Below is a small trained network, with its code and all its weights. Each question gives an input and a target symbol and asks what happens when units are switched off, that is, made to give their printed mean instead of their output.

import numpy as np


def w(rows, s, z=0):
    codes = np.array(rows[::2]) - 128.0
    scale = np.full(codes.shape[1], s)
    scale[-1] = z or s
    return codes * scale


def f(y):
    return y / 2 * (1 + np.tanh(0.7978845608 * (y + 0.044715 * y**3)))


def softmax(a):
    e = np.exp(a - a.max(-1, keepdims=True))
    return e / e.sum(-1, keepdims=True)


def log_softmax(a):
    a = a - a.max(-1, keepdims=True)
    return a - np.log(np.exp(a).sum(-1, keepdims=True))


def net(x, mask):
    ids = ['ΘΩαετφ'.index(c) for c in x.split()]
    T = len(ids)
    res = E[ids] + P[:T]
    r = res
    for j in range(3):
        rows = slice(2 * j, 2 * j + 2)
        q, k, v = (r @ M[0][rows].T for M in (Q, K, V))
        z = softmax(np.where(np.tri(T) > 0, q @ k.T / 2**0.5, -1e9)) @ v
        o = O[0][rows]
        res = res + np.where(mask[j], z, o[:, -1]) @ o[:, :-1]
    y = f(res @ A[0][:, :-1].T + A[0][:, -1])
    res = res + np.where(mask[3:27], y, B[0][:, -1]) @ B[0][:, :-1]
    return log_softmax(res[-1] @ U[:, :-1].T + U[:, -1])


Q, K, V, O, A, B = {}, {}, {}, {}, {}, {}
E = w([
[159,185,218],'Θ',
[172,95,177],'Ω',
[203,166,177],'α',
[254,123,140],'ε',
[84,17,121],'τ',
[74,57,130],'φ',
],0.015)
P = w([
[162,197,251],'0',
[150,200,237],'1',
[145,197,222],'2',
[141,179,207],'3',
[140,162,195],'4',
[145,144,182],'5',
[137,132,170],'6',
[140,117,155],'7',
[136,107,143],'8',
[133,95,130],'9',
[134,82,114],'10',
[140,61,99],'11',
[131,61,90],'12',
[113,69,89],'13',
],0.012)
Q[0] = w([
[2,160,24],'H0',
[74,76,115],'H0',
[218,171,187],'H1',
[129,76,128],'H1',
[162,94,206],'H2',
[159,151,180],'H2',
],0.013)
K[0] = w([
[154,134,241],'H0',
[69,91,204],'H0',
[189,117,50],'H1',
[119,28,159],'H1',
[99,99,4],'H2',
[119,146,91],'H2',
],0.013)
V[0] = w([
[33,130,147],'H0',
[108,142,209],'H0',
[119,254,195],'H1',
[160,44,64],'H1',
[195,139,195],'H2',
[185,108,182],'H2',
],0.011)
O[0] = w([
[107,148,2,89],'H0',
[103,2,126,218],'H0',
[219,105,80,254],'H1',
[57,193,217,47],'H1',
[5,116,251,244],'H2',
[61,197,254,233],'H2',
],0.0078,0.009)
A[0] = w([
[100,46,131,86],'N0',
[178,91,203,136],'N1',
[187,191,121,85],'N2',
[148,170,105,140],'N3',
[95,128,82,134],'N4',
[73,95,108,101],'N5',
[179,99,150,96],'N6',
[135,177,154,116],'N7',
[164,134,190,79],'N8',
[103,116,67,87],'N9',
[118,135,115,34],'N10',
[193,251,156,49],'N11',
[170,217,48,62],'N12',
[64,78,107,89],'N13',
[119,138,170,131],'N14',
[182,213,139,95],'N15',
[63,104,83,99],'N16',
[77,36,153,85],'N17',
[98,181,7,8],'N18',
[124,70,146,93],'N19',
[135,143,180,96],'N20',
[169,184,90,80],'N21',
[61,109,74,161],'N22',
[57,140,64,193],'N23',
],0.015,0.011)
B[0] = w([
[72,146,100,161],'N0',
[117,162,125,254],'N1',
[35,165,142,132],'N2',
[143,181,184,128],'N3',
[48,62,8,126],'N4',
[198,129,75,140],'N5',
[44,179,155,168],'N6',
[175,121,96,143],'N7',
[160,102,67,192],'N8',
[107,125,147,126],'N9',
[119,111,89,125],'N10',
[5,62,30,139],'N11',
[137,74,189,128],'N12',
[193,151,106,146],'N13',
[175,98,74,174],'N14',
[20,133,81,136],'N15',
[214,123,64,136],'N16',
[57,154,147,191],'N17',
[83,107,218,128],'N18',
[133,125,178,166],'N19',
[189,92,53,175],'N20',
[171,16,2,128],'N21',
[213,98,163,139],'N22',
[114,9,70,132],'N23',
],0.0093,0.028)
U = w([
[81,132,165,127],'Θ',
[106,78,152,87],'Ω',
[196,151,198,254],'α',
[151,158,75,77],'ε',
[82,251,57,93],'τ',
[126,235,101,148],'φ',
],0.014,0.0057)

Each question gives the input, a string of symbols that net reads in full, and the target symbol t.
The units are the heads (2 rows each of Q, K, V and O) and the neurons (one row each of A and B). Each row of codes is followed by its name. A weight is (code - 128) times the scale printed after its matrix; where a second scale follows, it is the last column's (O, A, B and U).
mask holds one flag per unit, heads first, then neurons. A switched-off unit (its flag False) gives its mean, the last column of its rows in O or B, instead of its output. The means were averaged over made-up inputs and are rounded, as every weight is.
A unit's drop is (log p(t) with every unit on - log p(t) with that unit switched off) / (log p(t) with every unit on - log p(t) with every unit switched off).
The circuit of an input: a set's keep is (log p(t) with only the set's units on - log p(t) with every unit switched off) / (log p(t) with every unit on - log p(t) with every unit switched off). Starting from the 12 units with the biggest drops (on a tie, the unit counted first), units are removed one at a time, each time the one whose removal leaves the highest keep (on an exact tie, the one counted first), for as long as the keep stays at least 0.8.
units of the circuit, in order: the units of the circuit, biggest drop first
most important unit: the unit with the biggest drop
k most important neurons: the k neurons with the biggest drops, biggest first
heads that matter: for each layer, one digit per head in row order, 1 if its drop is at least 0.15 and else 0, layers parted by /
drop when u is switched off: that unit's drop, to one decimal
input α ε Θ, target ε: most important unit => N20
input τ Θ α α α α Θ α α α Ω τ α, target τ: units of the circuit, in order => [H0 H1]
input α Ω Θ α τ ε Θ α α Θ, target α: units of the circuit, in order => [N0 N11]
input τ α α ε α ε α, target ε: heads that matter => 100
input α ε α Θ ε, target ε: heads that matter => 101
input Θ Ω Θ Θ α ε Θ τ α Ω τ τ α α, target τ: heads that matter => 111
input α Θ Θ Θ, target Θ: 3 most important neurons => [N6 N17 N13]
input α τ Θ τ Ω τ α ε, target τ: 2 most important neurons => [N11 N15]
input α Ω Ω α α α α α τ, target Θ: 3 most important neurons => [N17 N0 N8]
input Θ ε α Ω α α Θ α α α, target α: units of the circuit, in order => [N11 H0]
input α α ε α α α Ω α φ α Θ α Ω, target Θ: units of the circuit, in order => [N20 N8 N14]
input Θ α α φ φ Θ α α Θ, target α: units of the circuit, in order => [N11 N0]
input ε Θ α Θ α α ε α α α α, target α: 3 most important neurons => [N0 N11 N15]
input Θ α ε α α α α ε α, target ε: most important unit => H0
input α Ω ε ε Θ α ε Θ Ω ε α ε Θ, target ε: 3 most important neurons => [N20 N14 N8]
input Θ Θ Θ, target Θ: drop when N6 is switched off => 0.4
input α α ε Θ α α α α α α τ ε Ω, target α: drop when H2 is switched off => 0.3
input Ω α α Θ Θ Ω α Ω, target Θ: drop when N14 is switched off => -0.1
input τ α Ω Θ Θ ε, target ε: drop when N7 is switched off => 0.1
